Here is a tiny trained network, its code and every weight. The questions are about switching its units off for an input and a class, where a switched-off unit gives its printed mean instead of its output.

import numpy as np


def w(rows, s, z=0):
    codes = np.array(rows[::2]) - 128.0
    scale = np.full(codes.shape[1], s)
    scale[-1] = z or s
    return codes * scale


def f(y):
    return y / 2 * (1 + np.tanh(0.7978845608 * (y + 0.044715 * y**3)))


def log_softmax(a):
    a = a - a.max(-1, keepdims=True)
    return a - np.log(np.exp(a).sum(-1, keepdims=True))


def net(x, mask):
    res = np.array(x, float).reshape(1, 6) / 4 @ E
    y = f(res @ A[0][:, :-1].T + A[0][:, -1])
    res = res + np.where(mask, y, B[0][:, -1]) @ B[0][:, :-1]
    return log_softmax(res[-1] @ U[:, :-1].T + U[:, -1])


A, B = {}, {}
E = w([
[113,135,117,175,150,108,128],'x0',
[71,203,194,122,117,217,194],'x1',
[16,18,101,134,87,58,200],'x2',
[111,119,116,192,158,123,121],'x3',
[105,146,43,245,51,138,59],'x4',
[119,153,147,131,120,80,130],'x5',
],0.012)
A[0] = w([
[228,209,119,134,139,140,64,118],'neuron 1',
[153,215,136,97,182,146,163,133],'neuron 2',
[98,173,129,160,70,181,228,120],'neuron 3',
[106,180,208,117,190,187,117,127],'neuron 4',
[188,168,129,139,134,128,86,235],'neuron 5',
[165,107,140,100,130,127,97,174],'neuron 6',
[156,97,137,106,189,105,177,105],'neuron 7',
[214,92,83,125,182,80,135,159],'neuron 8',
[139,160,174,112,195,155,158,136],'neuron 9',
[75,147,166,178,115,159,157,254],'neuron 10',
[134,103,5,113,54,78,130,97],'neuron 11',
[105,185,81,157,62,148,120,155],'neuron 12',
[211,181,123,156,139,135,111,107],'neuron 13',
[118,84,157,95,189,107,162,154],'neuron 14',
[191,152,173,124,122,119,165,91],'neuron 15',
],0.012,0.005)
B[0] = w([
[195,63,150,131,124,136,216,248],'neuron 1',
[73,156,44,170,146,128,85,228],'neuron 2',
[197,105,176,8,101,94,225,227],'neuron 3',
[1,219,53,112,142,102,48,242],'neuron 4',
[184,111,93,95,171,49,190,214],'neuron 5',
[203,135,119,215,109,127,125,171],'neuron 6',
[228,141,219,172,88,94,199,199],'neuron 7',
[169,101,195,66,127,124,204,217],'neuron 8',
[51,189,104,172,169,139,99,223],'neuron 9',
[166,147,148,113,167,95,142,226],'neuron 10',
[41,158,140,147,42,136,43,247],'neuron 11',
[203,95,169,149,101,118,209,210],'neuron 12',
[164,81,156,115,142,127,132,200],'neuron 13',
[216,109,158,135,148,69,220,223],'neuron 14',
[119,151,132,160,124,170,88,177],'neuron 15',
],0.0082,0.013)
U = w([
[181,162,150,78,175,93,189,216],'0',
[153,78,164,134,103,90,191,195],'1',
[13,192,65,177,122,111,2,3],'2',
],0.0073,0.0011)

Each question gives the input, the list of numbers given to net, and the class t.
The units are the neurons (one row each of A and B). Each row of codes is followed by its name. A weight is (code - 128) times the scale printed after its matrix; where a second scale follows, it is the last column's (A, B and U).
mask holds one flag per neuron, in row order. A switched-off neuron (its flag False) gives its mean, the last column of its row in B, instead of its output. The means were averaged over made-up inputs and are rounded, as every weight is.
A unit's drop is (log p(t) with every unit on - log p(t) with that unit switched off) / (log p(t) with every unit on - log p(t) with every unit switched off).
The circuit of an input: a set's keep is (log p(t) with only the set's units on - log p(t) with every unit switched off) / (log p(t) with every unit on - log p(t) with every unit switched off). Starting from the 12 units with the biggest drops (on a tie, the unit counted first), units are removed one at a time, each time the one whose removal leaves the highest keep (on an exact tie, the one counted first), for as long as the keep stays at least 0.8.
units of the circuit, in order: the units of the circuit, biggest drop first
top k neurons: the k neurons with the biggest drops, biggest first
drop of u: that unit's drop, to one decimal
input [1,6,-5,8,0,1], class 2: units of the circuit, in order	neuron 4
input [7,5,8,5,-3,7], class 0: units of the circuit, in order	neuron 10; neuron 11
input [1,0,7,-8,1,-4], class 2: top 2 neurons	neuron 11; neuron 1
input [-1,-2,-6,6,5,-3], class 1: units of the circuit, in order	neuron 1; neuron 4
input [4,7,-8,-5,0,-1], class 2: top 3 neurons	neuron 4; neuron 2; neuron 9
input [1,8,8,7,0,-8], class 0: units of the circuit, in order	neuron 10; neuron 3
input [8,-4,-7,-8,2,1], class 1: top 3 neurons	neuron 1; neuron 4; neuron 10
input [-8,6,-5,-5,-2,-7], class 2: drop of neuron 4	0.3
input [3,-5,5,-6,6,-2], class 2: drop of neuron 11	0.3
input [-7,-5,-7,3,7,3], class 1: drop of neuron 1	0.2
input [-2,7,-7,-1,-7,7], class 2: drop of neuron 4	0.3
